Below are the code and all the weights of a small trained network. Each question names an input and a class and asks about switching units off, where a switched-off unit gives its printed mean instead of its output.

import numpy as np


def w(rows, s, z=0):
    codes = np.array(rows[::2]) - 128.0
    scale = np.full(codes.shape[1], s)
    scale[-1] = z or s
    return codes * scale


def norm(h):
    return h / np.sqrt((h * h).mean(-1, keepdims=True) + 1e-5)


def f(y):
    return np.maximum(y, 0)


def log_softmax(a):
    a = a - a.max(-1, keepdims=True)
    return a - np.log(np.exp(a).sum(-1, keepdims=True))


def net(x, mask):
    res = np.array(x, float).reshape(1, 3) / 4 @ E
    u = 0
    for l in range(2):
        y = f(norm(res) @ A[l][:, :-1].T + A[l][:, -1])
        res = res + np.where(mask[u : u + 12], y, B[l][:, -1]) @ B[l][:, :-1]
        u += 12
    return log_softmax(norm(res)[-1] @ U[:, :-1].T + U[:, -1])


A, B = {}, {}
E = w([
[2,92,77,42,191,56,104,132,136],'x0',
[73,148,191,180,158,174,19,159,50],'x1',
[98,233,152,172,166,114,140,108,212],'x2',
],0.00099)
A[0] = w([
[111,209,148,146,118,119,141,107,189,149],'0.n1',
[128,128,127,128,128,128,128,128,128,127],'0.n2',
[152,10,91,112,66,149,118,175,73,220],'0.n3',
[128,126,127,129,130,132,125,128,128,123],'0.n4',
[107,227,136,120,115,130,129,123,186,73],'0.n5',
[57,154,237,215,101,104,69,148,36,27],'0.n6',
[128,128,128,128,127,128,128,128,128,128],'0.n7',
[128,128,129,128,128,128,128,128,128,127],'0.n8',
[45,86,83,102,225,54,80,127,152,209],'0.n9',
[192,106,16,78,115,117,190,69,219,240],'0.n10',
[128,128,128,129,128,127,129,128,128,127],'0.n11',
[214,160,192,218,2,201,164,120,138,252],'0.n12',
],0.00086,0.002)
B[0] = w([
[118,14,141,173,191,137,188,131,68,170],'0.n1',
[128,128,128,128,128,128,128,128,128,128],'0.n2',
[94,162,167,229,235,126,185,83,159,215],'0.n3',
[129,132,130,128,125,128,131,127,127,128],'0.n4',
[104,94,144,171,198,127,184,127,99,136],'0.n5',
[126,163,76,105,186,189,41,130,97,141],'0.n6',
[128,128,128,128,128,128,128,128,128,128],'0.n7',
[128,128,128,128,129,128,128,128,127,128],'0.n8',
[146,220,207,121,26,140,189,135,53,222],'0.n9',
[101,196,148,125,207,221,13,157,53,241],'0.n10',
[128,128,128,128,128,129,128,128,128,128],'0.n11',
[8,171,129,18,138,36,129,143,72,251],'0.n12',
],0.0013,0.0022)
A[1] = w([
[212,103,48,81,107,110,208,98,213,95],'1.n1',
[175,94,83,106,75,78,175,116,212,7],'1.n2',
[109,151,138,197,131,107,120,115,252,10],'1.n3',
[120,69,135,98,91,138,80,156,79,145],'1.n4',
[219,166,176,221,83,174,124,128,128,108],'1.n5',
[173,3,108,125,66,139,114,141,99,57],'1.n6',
[70,78,82,98,148,50,83,135,174,39],'1.n7',
[240,145,155,191,22,159,158,124,131,77],'1.n8',
[153,130,73,77,142,88,193,108,178,164],'1.n9',
[66,176,157,111,172,112,107,137,78,193],'1.n10',
[102,152,143,173,125,106,100,127,209,69],'1.n11',
[165,3,94,99,85,136,133,136,90,90],'1.n12',
],0.0026,0.0012)
B[1] = w([
[117,117,167,180,113,199,6,173,82,177],'1.n1',
[122,143,139,157,136,172,46,143,107,145],'1.n2',
[166,111,124,187,230,105,197,86,73,148],'1.n3',
[133,216,129,156,150,123,149,113,209,173],'1.n4',
[59,74,74,51,135,90,130,128,150,182],'1.n5',
[137,172,125,186,216,100,188,88,161,152],'1.n6',
[95,159,183,83,30,98,173,129,88,159],'1.n7',
[23,117,117,24,76,62,153,134,125,166],'1.n8',
[128,105,158,170,106,170,54,151,90,189],'1.n9',
[195,80,92,119,90,145,145,123,154,254],'1.n10',
[168,85,108,146,172,121,172,114,62,150],'1.n11',
[139,192,139,190,207,111,179,93,161,162],'1.n12',
],0.0026,0.0035)
U = w([
[48,131,125,29,65,76,154,132,112,181],'0',
[122,137,150,175,129,190,2,155,89,172],'1',
[145,161,128,191,225,101,207,91,129,175],'2',
[241,86,80,107,70,161,153,124,161,117],'3',
[157,100,129,150,106,81,104,146,201,2],'4',
[169,87,130,144,119,79,81,138,224,6],'5',
],0.0091,0.0038)

Each question gives the input, the list of numbers given to net, and the class t.
The units are the neurons (one row each of A and B). Each row of codes is followed by its name. A weight is (code - 128) times the scale printed after its matrix; where a second scale follows, it is the last column's (A, B and U).
mask holds one flag per neuron, layer by layer. A switched-off neuron (its flag False) gives its mean, the last column of its row in B, instead of its output. The means were averaged over made-up inputs and are rounded, as every weight is.
A unit's drop is (log p(t) with every unit on - log p(t) with that unit switched off) / (log p(t) with every unit on - log p(t) with every unit switched off).
The circuit of an input: a set's keep is (log p(t) with only the set's units on - log p(t) with every unit switched off) / (log p(t) with every unit on - log p(t) with every unit switched off). Starting from the 12 units with the biggest drops (on a tie, the unit counted first), units are removed one at a time, each time the one whose removal leaves the highest keep (on an exact tie, the one counted first), for as long as the keep stays at least 0.8.
units of the circuit, in order: the units of the circuit, biggest drop first
k most important neurons: the k neurons with the biggest drops, biggest first
k most important neurons of layer l: the k neurons of layer l with the biggest drops, biggest first
drop when u is switched off: that unit's drop, to one decimal
input [3,0,2], class 3: 2 most important neurons of layer 1 -> [1.n10, 1.n8]
input [-8,5,-5], class 0: 2 most important neurons -> [1.n8, 1.n5]
input [-8,-6,3], class 0: units of the circuit, in order -> [1.n8]
input [-1,3,5], class 2: 3 most important neurons -> [0.n10, 1.n1, 1.n9]
input [-1,-3,2], class 3: 3 most important neurons -> [0.n10, 1.n1, 1.n10]
input [-3,-2,2], class 3: 2 most important neurons of layer 0 -> [0.n12, 0.n9]
input [1,-4,-5], class 2: 2 most important neurons -> [0.n10, 1.n12]
input [-3,-3,3], class 3: 2 most important neurons of layer 0 -> [0.n12, 0.n10]
input [-2,0,3], class 3: 4 most important neurons -> [1.n10, 0.n3, 0.n12, 1.n12]
input [-7,-8,-1], class 1: 2 most important neurons of layer 0 -> [0.n9, 0.n12]
input [1,-3,-3], class 3: 2 most important neurons -> [0.n10, 0.n3]
input [-5,3,6], class 2: 2 most important neurons -> [0.n9, 1.n3]
input [-3,-4,-4], class 1: 2 most important neurons -> [0.n9, 1.n1]
input [-7,4,-5], class 0: most important neuron -> [1.n8]
input [-8,-3,6], class 0: 2 most important neurons of layer 1 -> [1.n8, 1.n5]
input [-1,1,-4], class 2: 2 most important neurons -> [0.n10, 0.n9]
input [2,5,8], class 2: drop when 1.n1 is switched off -> 0.2
input [-8,-7,-7], class 0: drop when 1.n8 is switched off -> 1.5
input [-8,-5,-6], class 0: drop when 1.n8 is switched off -> 1.3
input [-4,-3,-7], class 2: drop when 0.n3 is switched off -> 0.0
input [-1,1,2], class 3: most important neuron -> [1.n10]
